Below are the code and all the weights of a small trained network. Each question names an input and a target symbol and asks about switching units off, where a switched-off unit gives its printed mean instead of its output.

import numpy as np


def w(rows, s, z=0):
    codes = np.array(rows[::2]) - 128.0
    scale = np.full(codes.shape[1], s)
    scale[-1] = z or s
    return codes * scale


def f(y):
    return y / 2 * (1 + np.tanh(0.7978845608 * (y + 0.044715 * y**3)))


def softmax(a):
    e = np.exp(a - a.max(-1, keepdims=True))
    return e / e.sum(-1, keepdims=True)


def log_softmax(a):
    a = a - a.max(-1, keepdims=True)
    return a - np.log(np.exp(a).sum(-1, keepdims=True))


def net(x, mask):
    ids = ['ΓΞΣαθφψ'.index(c) for c in x.split()]
    T = len(ids)
    res = E[ids] + P[:T]
    u = 0
    for l in range(2):
        q, k, v = (res @ M[l].T for M in (Q, K, V))
        z = softmax(np.where(np.tri(T) > 0, q @ k.T / 4**0.5, -1e9)) @ v
        res = res + np.where(mask[u], z, O[l][:, -1]) @ O[l][:, :-1]
        u += 1
        y = f(res @ A[l][:, :-1].T + A[l][:, -1])
        res = res + np.where(mask[u : u + 4], y, B[l][:, -1]) @ B[l][:, :-1]
        u += 4
    return log_softmax(res[-1] @ U[:, :-1].T + U[:, -1])


Q, K, V, O, A, B = {}, {}, {}, {}, {}, {}
E = w([
[35,78,194,98],'Γ',
[26,104,148,155],'Ξ',
[100,100,94,7],'Σ',
[209,50,231,54],'α',
[163,67,160,3],'θ',
[170,154,186,155],'φ',
[226,105,79,124],'ψ',
],0.014)
P = w([
[140,254,169,67],'0',
[108,111,144,97],'1',
[98,111,142,104],'2',
[128,152,149,115],'3',
[53,145,116,135],'4',
[132,148,175,145],'5',
[134,181,158,140],'6',
],0.0091)
Q[0] = w([
[152,191,28,188],'0.h0',
[92,155,255,63],'0.h0',
[185,105,66,185],'0.h0',
[94,78,85,126],'0.h0',
],0.0092)
K[0] = w([
[142,103,112,164],'0.h0',
[109,249,197,135],'0.h0',
[156,65,67,193],'0.h0',
[109,126,118,130],'0.h0',
],0.016)
V[0] = w([
[144,143,103,177],'0.h0',
[8,143,1,89],'0.h0',
[154,109,123,16],'0.h0',
[147,107,20,51],'0.h0',
],0.0087)
O[0] = w([
[3,136,58,120,63],'0.h0',
[194,233,134,1,40],'0.h0',
[101,57,197,162,254],'0.h0',
[254,26,115,214,129],'0.h0',
],0.0098,0.0095)
A[0] = w([
[168,142,124,125,79],'0.n0',
[49,78,126,111,214],'0.n1',
[146,191,116,240,89],'0.n2',
[251,111,155,150,251],'0.n3',
],0.011,0.0017)
B[0] = w([
[57,229,139,149,125],'0.n0',
[158,199,193,178,198],'0.n1',
[41,1,235,85,141],'0.n2',
[119,144,2,32,249],'0.n3',
],0.0078,0.015)
Q[1] = w([
[158,156,95,132],'1.h0',
[132,70,97,171],'1.h0',
[75,3,144,99],'1.h0',
[206,2,209,112],'1.h0',
],0.0091)
K[1] = w([
[107,195,213,168],'1.h0',
[169,103,254,95],'1.h0',
[77,129,40,65],'1.h0',
[115,147,65,134],'1.h0',
],0.0081)
V[1] = w([
[88,149,214,134],'1.h0',
[74,242,74,50],'1.h0',
[230,147,183,147],'1.h0',
[1,149,163,197],'1.h0',
],0.0082)
O[1] = w([
[106,158,219,152,94],'1.h0',
[1,185,154,84,80],'1.h0',
[149,120,138,132,124],'1.h0',
[70,85,142,219,11],'1.h0',
],0.0086,0.013)
A[1] = w([
[193,170,177,133,17],'1.n0',
[34,118,219,15,7],'1.n1',
[226,120,132,210,147],'1.n2',
[167,255,117,79,138],'1.n3',
],0.0053,0.0013)
B[1] = w([
[227,100,113,249,152],'1.n0',
[153,215,77,176,255],'1.n1',
[1,140,84,198,245],'1.n2',
[133,71,142,151,253],'1.n3',
],0.0084,0.0052)
U = w([
[164,204,191,66,85],'Γ',
[74,203,81,84,212],'Ξ',
[88,187,56,70,66],'Σ',
[40,75,80,79,2],'α',
[197,146,177,61,155],'θ',
[19,86,199,9,218],'φ',
[41,151,2,96,132],'ψ',
],0.0078,0.004)

Each question gives the input, a string of symbols that net reads in full, and the target symbol t.
The units are the heads (4 rows each of Q, K, V and O) and the neurons (one row each of A and B). Each row of codes is followed by its name. A weight is (code - 128) times the scale printed after its matrix; where a second scale follows, it is the last column's (O, A, B and U).
mask holds one flag per unit, layer by layer, with each layer's heads first. A switched-off unit (its flag False) gives its mean, the last column of its rows in O or B, instead of its output. The means were averaged over made-up inputs and are rounded, as every weight is.
A unit's drop is (log p(t) with every unit on - log p(t) with that unit switched off) / (log p(t) with every unit on - log p(t) with every unit switched off).
The circuit of an input: a set's keep is (log p(t) with only the set's units on - log p(t) with every unit switched off) / (log p(t) with every unit on - log p(t) with every unit switched off). Starting from all 10 units, units are removed one at a time, each time the one whose removal leaves the highest keep (on an exact tie, the one counted first), for as long as the keep stays at least 0.8.
units of the circuit, in order: the units of the circuit, biggest drop first
k most important neurons: the k neurons with the biggest drops, biggest first
top k neurons in layer l: the k neurons of layer l with the biggest drops, biggest first
drop of u: that unit's drop, to one decimal
input φ α φ α α, target φ: 3 most important neurons -> [0.n3 1.n1 1.n2]
input Ξ θ φ α θ α Σ, target Ξ: units of the circuit, in order -> [0.h0 1.h0 1.n1]
input α Γ θ α φ Ξ φ, target α: units of the circuit, in order -> [1.h0 0.h0 0.n2]
input φ φ φ θ α θ, target φ: 2 most important neurons -> [0.n3 1.n1]
input φ Γ θ Σ Σ, target φ: units of the circuit, in order -> [0.n3 1.h0 0.h0]
input Ξ Ξ α, target Ξ: units of the circuit, in order -> [1.n1 0.h0 1.h0]
input ψ θ α φ φ θ Γ, target Γ: units of the circuit, in order -> [0.n3 0.n1]
input Σ Ξ φ α θ, target Σ: top 3 neurons in layer 0 -> [0.n3 0.n1 0.n0]
input Σ φ α, target Σ: units of the circuit, in order -> [0.n3 0.h0 1.h0]
input Ξ θ φ α, target Ξ: units of the circuit, in order -> [0.h0 1.n1 1.h0]
input Γ φ θ θ Σ, target Γ: units of the circuit, in order -> [0.n3 0.h0 1.n2]
input α θ φ θ φ θ Ξ, target α: units of the circuit, in order -> [0.h0 1.n2 1.h0 0.n3]
input α θ θ φ θ Σ, target α: 2 most important neurons -> [1.n2 0.n3]
input α Γ θ θ φ φ Ξ, target α: units of the circuit, in order -> [0.h0 1.h0 1.n2 0.n3]
input α Γ θ φ θ, target α: units of the circuit, in order -> [0.h0 1.h0]
input φ φ Ξ Ξ, target φ: units of the circuit, in order -> [0.n3 1.h0 0.h0]
input Ξ φ Σ Γ Σ, target Ξ: units of the circuit, in order -> [1.n1 0.h0 1.h0]
input α Ξ Γ α θ, target α: 3 most important neurons -> [1.n2 0.n3 1.n1]
input Ξ φ φ, target Ξ: units of the circuit, in order -> [0.h0 1.h0 1.n1]
input α α α, target α: most important neuron -> [1.n2]
input θ Γ α Ξ θ, target θ: units of the circuit, in order -> [1.h0 0.h0]
input φ θ Ξ, target φ: 3 most important neurons -> [0.n3 0.n1 1.n1]
input Γ Σ Σ, target Γ: 2 most important neurons -> [0.n3 1.n1]
input θ φ θ Σ θ, target θ: 2 most important neurons -> [0.n3 1.n2]
input Ξ φ φ Σ θ θ, target Ξ: 2 most important neurons -> [1.n1 0.n1]
input θ θ ψ Σ, target θ: 2 most important neurons -> [1.n2 1.n1]
input Ξ α θ θ θ φ, target Ξ: 3 most important neurons -> [1.n1 0.n1 0.n2]
input Ξ α θ, target Ξ: drop of 1.h0 -> 1.0
input α φ α Γ θ Γ, target α: drop of 1.n1 -> 0.1
